Below is a small trained network, with its code and all its weights. Each question gives an input and a class and asks what happens when units are switched off, that is, made to give their printed mean instead of their output.

import numpy as np


def w(rows, s, z=0):
    codes = np.array(rows[::2]) - 128.0
    scale = np.full(codes.shape[1], s)
    scale[-1] = z or s
    return codes * scale


def norm(h):
    return h / np.sqrt((h * h).mean(-1, keepdims=True) + 1e-5)


def f(y):
    return y / 2 * (1 + np.tanh(0.7978845608 * (y + 0.044715 * y**3)))


def log_softmax(a):
    a = a - a.max(-1, keepdims=True)
    return a - np.log(np.exp(a).sum(-1, keepdims=True))


def net(x, mask):
    res = np.array(x, float).reshape(1, 2) / 4 @ E
    u = 0
    for l in range(3):
        y = f(norm(res) @ A[l][:, :-1].T + A[l][:, -1])
        res = res + np.where(mask[u : u + 3], y, B[l][:, -1]) @ B[l][:, :-1]
        u += 3
    return log_softmax(norm(res)[-1] @ U[:, :-1].T + U[:, -1])


A, B = {}, {}
E = w([
[117,153,179,56,241],'x0',
[211,168,56,6,175],'x1',
],0.0012)
A[0] = w([
[63,95,184,231,31,103],'L0N0',
[166,112,10,180,35,53],'L0N1',
[108,6,155,179,62,2],'L0N2',
],0.0023,0.0014)
B[0] = w([
[234,48,127,184,250,254],'L0N0',
[49,111,31,7,187,161],'L0N1',
[250,22,53,176,150,124],'L0N2',
],0.0019,0.0011)
A[1] = w([
[81,121,164,142,123,135],'L1N0',
[148,49,3,177,48,66],'L1N1',
[160,60,79,144,79,3],'L1N2',
],0.0033,0.0018)
B[1] = w([
[95,219,103,4,151,140],'L1N0',
[42,90,104,30,221,255],'L1N1',
[143,141,136,95,187,88],'L1N2',
],0.0036,0.00091)
A[2] = w([
[192,134,84,83,96,191],'L2N0',
[130,58,132,253,131,2],'L2N1',
[97,146,145,85,190,238],'L2N2',
],0.0058,0.00098)
B[2] = w([
[178,152,143,254,189,209],'L2N0',
[204,61,167,179,30,254],'L2N1',
[77,108,153,119,45,245],'L2N2',
],0.0044,0.0022)
U = w([
[88,183,34,135,169,110],'0',
[156,135,110,85,106,2],'1',
[35,20,49,21,188,148],'2',
[139,141,105,109,95,6],'3',
[203,17,190,190,18,203],'4',
[31,214,241,29,54,184],'5',
[254,237,131,195,226,188],'6',
],0.0081,0.0063)

Each question gives the input, the list of numbers given to net, and the class t.
The units are the neurons (one row each of A and B). Each row of codes is followed by its name. A weight is (code - 128) times the scale printed after its matrix; where a second scale follows, it is the last column's (A, B and U).
mask holds one flag per neuron, layer by layer. A switched-off neuron (its flag False) gives its mean, the last column of its row in B, instead of its output. The means were averaged over made-up inputs and are rounded, as every weight is.
A unit's drop is (log p(t) with every unit on - log p(t) with that unit switched off) / (log p(t) with every unit on - log p(t) with every unit switched off).
The circuit of an input: a set's keep is (log p(t) with only the set's units on - log p(t) with every unit switched off) / (log p(t) with every unit on - log p(t) with every unit switched off). Starting from all 9 units, units are removed one at a time, each time the one whose removal leaves the highest keep (on an exact tie, the one counted first), for as long as the keep stays at least 0.8.
units of the circuit, in order: the units of the circuit, biggest drop first
unit that matters most: the unit with the biggest drop
k most important neurons: the k neurons with the biggest drops, biggest first
k most important neurons of layer l: the k neurons of layer l with the biggest drops, biggest first
drop of u: that unit's drop, to one decimal
input [-3,5], class 6: units of the circuit, in order => [L2N0]
input [-7,-2], class 2: units of the circuit, in order => [L1N1; L0N1]
input [-3,4], class 6: 2 most important neurons => [L2N0; L2N1]
input [-8,8], class 0: units of the circuit, in order => [L1N1; L2N1; L0N1; L2N0]
input [2,3], class 6: 2 most important neurons => [L1N1; L2N1]
input [-3,7], class 6: 2 most important neurons of layer 2 => [L2N0; L2N1]
input [8,4], class 5: 2 most important neurons => [L2N2; L2N1]
input [1,1], class 6: 4 most important neurons => [L1N1; L2N2; L2N1; L0N0]
input [4,2], class 5: 2 most important neurons => [L0N2; L2N1]
input [-3,3], class 0: 2 most important neurons => [L2N1; L2N0]
input [5,-3], class 5: 2 most important neurons => [L1N0; L2N1]
input [-8,-2], class 2: 2 most important neurons => [L1N1; L0N1]
input [-7,5], class 2: 2 most important neurons => [L1N1; L2N1]
input [-7,6], class 0: unit that matters most => L1N1
input [0,1], class 6: 2 most important neurons => [L1N1; L0N0]
input [6,4], class 5: 3 most important neurons => [L2N2; L0N2; L2N1]
input [-2,8], class 6: 2 most important neurons => [L2N0; L2N1]
input [8,-7], class 5: 4 most important neurons => [L1N0; L2N0; L2N1; L0N2]
input [3,-2], class 5: 2 most important neurons => [L1N0; L2N1]
input [-8,6], class 2: unit that matters most => L1N1
input [0,6], class 6: 2 most important neurons of layer 2 => [L2N0; L2N1]
input [-7,8], class 6: drop of L2N0 => 1.4
input [6,-1], class 5: drop of L2N1 => 0.1
input [-6,7], class 6: drop of L0N0 => 0.0
input [-2,1], class 2: drop of L2N1 => 0.2
